Here is a tiny trained network, its code and every weight. The questions are about switching its units off for an input and a class, where a switched-off unit gives its printed mean instead of its output.

import numpy as np


def w(rows, s, z=0):
    codes = np.array(rows[::2]) - 128.0
    scale = np.full(codes.shape[1], s)
    scale[-1] = z or s
    return codes * scale


def f(y):
    return np.maximum(y, 0)


def log_softmax(a):
    a = a - a.max(-1, keepdims=True)
    return a - np.log(np.exp(a).sum(-1, keepdims=True))


def net(x, mask):
    res = np.array(x, float).reshape(1, 5) / 4 @ E
    y = f(res @ A[0][:, :-1].T + A[0][:, -1])
    res = res + np.where(mask, y, B[0][:, -1]) @ B[0][:, :-1]
    return log_softmax(res[-1] @ U[:, :-1].T + U[:, -1])


A, B = {}, {}
E = w([
[130,128,130],'x0',
[85,238,149],'x1',
[128,126,129],'x2',
[128,127,129],'x3',
[97,95,254],'x4',
],0.0085)
A[0] = w([
[169,149,84,90],'N0',
[130,124,165,251],'N1',
[171,136,175,69],'N2',
[168,172,154,218],'N3',
[176,149,85,101],'N4',
[133,95,192,122],'N5',
[135,86,164,254],'N6',
[86,189,147,181],'N7',
[135,125,154,79],'N8',
[141,134,130,102],'N9',
[160,65,129,137],'N10',
[130,89,233,35],'N11',
[127,9,89,144],'N12',
[132,128,190,132],'N13',
[194,144,55,108],'N14',
[73,112,176,106],'N15',
[192,67,127,107],'N16',
],0.014,0.0047)
B[0] = w([
[26,27,159,181],'N0',
[134,157,1,204],'N1',
[55,85,140,146],'N2',
[205,230,82,182],'N3',
[45,42,172,185],'N4',
[105,66,106,195],'N5',
[176,111,91,223],'N6',
[210,183,182,204],'N7',
[77,98,139,140],'N8',
[220,135,115,128],'N9',
[199,216,215,200],'N10',
[63,103,128,212],'N11',
[171,193,194,254],'N12',
[106,76,93,186],'N13',
[29,103,135,227],'N14',
[92,58,82,183],'N15',
[131,240,182,203],'N16',
],0.0053,0.0081)
U = w([
[202,253,235,120],'0',
[29,37,59,2],'1',
[245,141,30,222],'2',
[199,152,72,164],'3',
],0.0072,0.0032)

Each question gives the input, the list of numbers given to net, and the class t.
The units are the neurons (one row each of A and B). Each row of codes is followed by its name. A weight is (code - 128) times the scale printed after its matrix; where a second scale follows, it is the last column's (A, B and U).
mask holds one flag per neuron, in row order. A switched-off neuron (its flag False) gives its mean, the last column of its row in B, instead of its output. The means were averaged over made-up inputs and are rounded, as every weight is.
A unit's drop is (log p(t) with every unit on - log p(t) with that unit switched off) / (log p(t) with every unit on - log p(t) with every unit switched off).
The circuit of an input: a set's keep is (log p(t) with only the set's units on - log p(t) with every unit switched off) / (log p(t) with every unit on - log p(t) with every unit switched off). Starting from the 12 units with the biggest drops (on a tie, the unit counted first), units are removed one at a time, each time the one whose removal leaves the highest keep (on an exact tie, the one counted first), for as long as the keep stays at least 0.8.
units of the circuit, in order: the units of the circuit, biggest drop first
top k neurons: the k neurons with the biggest drops, biggest first
drop of u: that unit's drop, to one decimal
input [2,-8,4,8,1], class 0: units of the circuit, in order => N12; N10
input [-1,4,8,3,7], class 3: top neuron => N7
input [-6,7,1,0,-8], class 1: units of the circuit, in order => N0; N14
input [3,-6,-2,0,2], class 0: top 3 neurons => N12; N10; N16
input [-3,-3,1,-5,-7], class 1: top 3 neurons => N14; N0; N4
input [-1,4,8,6,6], class 3: top 2 neurons => N7; N14
input [-7,-8,1,-7,-7], class 0: drop of N12 => 0.4
input [5,-2,6,7,-7], class 1: drop of N14 => 0.2
input [3,4,6,5,4], class 3: drop of N12 => 0.2
input [-1,6,6,3,-7], class 1: drop of N0 => 0.5
